Below is a small trained network, with its code and all its weights. Each question gives an input and a target symbol and asks what happens when units are switched off, that is, made to give their printed mean instead of their output.

import numpy as np


def w(rows, s, z=0):
    codes = np.array(rows[::2]) - 128.0
    scale = np.full(codes.shape[1], s)
    scale[-1] = z or s
    return codes * scale


def norm(h):
    return h / np.sqrt((h * h).mean(-1, keepdims=True) + 1e-5)


def f(y):
    return y / 2 * (1 + np.tanh(0.7978845608 * (y + 0.044715 * y**3)))


def softmax(a):
    e = np.exp(a - a.max(-1, keepdims=True))
    return e / e.sum(-1, keepdims=True)


def log_softmax(a):
    a = a - a.max(-1, keepdims=True)
    return a - np.log(np.exp(a).sum(-1, keepdims=True))


def net(x, mask):
    ids = ['αγδεζηθλμπσψω'.index(c) for c in x.split()]
    T = len(ids)
    res = E[ids] + P[:T]
    u = 0
    for l in range(2):
        q, k, v = (norm(res) @ M[l].T for M in (Q, K, V))
        z = softmax(np.where(np.tri(T) > 0, q @ k.T / 3**0.5, -1e9)) @ v
        res = res + np.where(mask[u], z, O[l][:, -1]) @ O[l][:, :-1]
        u += 1
        y = f(norm(res) @ A[l][:, :-1].T + A[l][:, -1])
        res = res + np.where(mask[u : u + 4], y, B[l][:, -1]) @ B[l][:, :-1]
        u += 4
    return log_softmax(norm(res)[-1] @ U[:, :-1].T + U[:, -1])


Q, K, V, O, A, B = {}, {}, {}, {}, {}, {}
E = w([
[217,84,58,140,183,104],'α',
[54,136,48,164,64,174],'γ',
[107,96,27,192,141,224],'δ',
[181,116,150,66,50,77],'ε',
[195,156,137,32,52,98],'ζ',
[167,36,107,148,132,85],'η',
[206,49,68,169,84,106],'θ',
[145,165,78,253,109,115],'λ',
[211,183,171,100,84,132],'μ',
[116,197,145,170,133,180],'π',
[97,162,182,75,215,145],'σ',
[96,182,156,176,71,25],'ψ',
[118,122,244,217,151,136],'ω',
],0.019)
P = w([
[34,151,141,27,28,197],'0',
[63,116,160,50,9,204],'1',
[90,82,194,82,3,179],'2',
[157,64,212,113,18,140],'3',
[201,50,206,123,26,128],'4',
[208,50,155,96,19,116],'5',
],0.0053)
Q[0] = w([
[245,35,235,165,100,54],'L0H1',
[180,141,82,45,211,107],'L0H1',
[146,168,2,141,204,86],'L0H1',
],0.0087)
K[0] = w([
[210,131,252,206,174,84],'L0H1',
[159,69,113,42,192,94],'L0H1',
[220,93,2,56,106,122],'L0H1',
],0.0078)
V[0] = w([
[187,1,152,181,246,79],'L0H1',
[38,154,139,160,182,43],'L0H1',
[99,128,54,5,183,161],'L0H1',
],0.0067)
O[0] = w([
[86,146,104,109,44,180,68],'L0H1',
[95,77,58,126,34,90,3],'L0H1',
[194,90,139,162,4,155,37],'L0H1',
],0.011,0.0026)
A[0] = w([
[51,254,97,212,116,178,5],'L0N1',
[37,72,142,192,181,113,160],'L0N2',
[84,140,34,167,162,126,27],'L0N3',
[188,225,104,154,108,109,211],'L0N4',
],0.0092,0.0022)
B[0] = w([
[238,2,255,194,75,91,194],'L0N1',
[183,67,109,170,78,148,252],'L0N2',
[110,22,221,135,158,205,176],'L0N3',
[156,72,163,184,5,97,177],'L0N4',
],0.0083,0.0034)
Q[1] = w([
[101,55,115,208,39,4],'L1H1',
[70,180,92,211,107,3],'L1H1',
[90,162,61,60,62,94],'L1H1',
],0.0063)
K[1] = w([
[32,162,166,127,170,57],'L1H1',
[61,112,254,84,83,47],'L1H1',
[126,146,78,26,128,96],'L1H1',
],0.0099)
V[1] = w([
[133,145,74,77,173,149],'L1H1',
[48,221,175,113,204,221],'L1H1',
[183,78,59,254,120,179],'L1H1',
],0.0066)
O[1] = w([
[222,121,139,177,93,178,71],'L1H1',
[216,4,138,176,204,198,3],'L1H1',
[145,211,2,83,118,175,254],'L1H1',
],0.0072,0.0053)
A[1] = w([
[120,163,255,10,183,206,18],'L1N1',
[148,194,166,13,95,168,4],'L1N2',
[73,94,201,3,160,184,26],'L1N3',
[192,233,217,163,206,189,11],'L1N4',
],0.0084,0.0032)
B[1] = w([
[156,99,44,5,161,190,214],'L1N1',
[150,46,171,123,92,108,252],'L1N2',
[73,13,130,31,148,159,174],'L1N3',
[192,177,125,131,205,54,170],'L1N4',
],0.013,0.004)
U = w([
[140,159,105,154,186,252,175],'α',
[35,218,165,155,123,95,210],'γ',
[124,136,138,121,147,159,46],'δ',
[77,131,241,114,196,169,254],'ε',
[192,130,195,89,126,145,28],'ζ',
[43,98,124,97,70,152,129],'η',
[187,170,55,88,38,123,91],'θ',
[90,155,69,95,146,116,152],'λ',
[208,213,164,117,217,123,214],'μ',
[210,94,87,109,181,106,59],'π',
[210,60,190,197,80,131,124],'σ',
[118,85,115,109,139,53,27],'ψ',
[71,59,74,39,220,217,131],'ω',
],0.012,0.0047)

Each question gives the input, a string of symbols that net reads in full, and the target symbol t.
The units are the heads (3 rows each of Q, K, V and O) and the neurons (one row each of A and B). Each row of codes is followed by its name. A weight is (code - 128) times the scale printed after its matrix; where a second scale follows, it is the last column's (O, A, B and U).
mask holds one flag per unit, layer by layer, with each layer's heads first. A switched-off unit (its flag False) gives its mean, the last column of its rows in O or B, instead of its output. The means were averaged over made-up inputs and are rounded, as every weight is.
A unit's drop is (log p(t) with every unit on - log p(t) with that unit switched off) / (log p(t) with every unit on - log p(t) with every unit switched off).
The circuit of an input: a set's keep is (log p(t) with only the set's units on - log p(t) with every unit switched off) / (log p(t) with every unit on - log p(t) with every unit switched off). Starting from all 10 units, units are removed one at a time, each time the one whose removal leaves the highest keep (on an exact tie, the one counted first), for as long as the keep stays at least 0.8.
units of the circuit, in order: the units of the circuit, biggest drop first
unit that matters most: the unit with the biggest drop
k most important neurons: the k neurons with the biggest drops, biggest first
k most important neurons of layer l: the k neurons of layer l with the biggest drops, biggest first
input π σ ω ω μ, target ω: units of the circuit, in order -> L0H1; L1N1
input μ γ σ ζ σ μ, target σ: unit that matters most -> L1H1
input ε ζ θ θ σ μ, target σ: units of the circuit, in order -> L0N4; L1N1
input θ θ θ σ γ γ, target σ: 2 most important neurons of layer 0 -> L0N1; L0N2
input θ λ μ θ η, target μ: units of the circuit, in order -> L0H1; L1N3; L1N2
input η η λ η, target λ: units of the circuit, in order -> L1H1; L1N2; L0N1
input θ α η σ, target ω: 4 most important neurons -> L1N1; L0N2; L1N3; L0N1
input θ σ ω σ ζ, target ω: 2 most important neurons of layer 0 -> L0N2; L0N1
input δ θ η, target θ: 2 most important neurons -> L0N3; L1N3
input η ω ζ, target ω: units of the circuit, in order -> L0H1; L1N3
input γ ψ λ, target σ: 3 most important neurons -> L0N1; L0N2; L0N3
input θ α ψ η σ ε, target σ: units of the circuit, in order -> L1H1; L1N1; L0N4
input ζ ζ α σ, target ω: 2 most important neurons -> L1N1; L1N3
input μ π λ θ, target π: unit that matters most -> L0H1
input ζ η ω μ θ, target ω: 2 most important neurons of layer 0 -> L0N3; L0N4
input γ μ η, target μ: 2 most important neurons of layer 0 -> L0N3; L0N2
input α δ ζ η η, target η: 2 most important neurons of layer 0 -> L0N1; L0N2
input λ θ ω ω η, target ω: 2 most important neurons of layer 0 -> L0N3; L0N4
input ζ λ θ, target λ: 2 most important neurons of layer 0 -> L0N1; L0N4
input θ σ θ γ σ η, target σ: 2 most important neurons of layer 1 -> L1N1; L1N3
input θ γ θ δ, target α: most important neuron -> L1N1
input ε π λ η μ, target μ: 2 most important neurons of layer 1 -> L1N4; L1N3
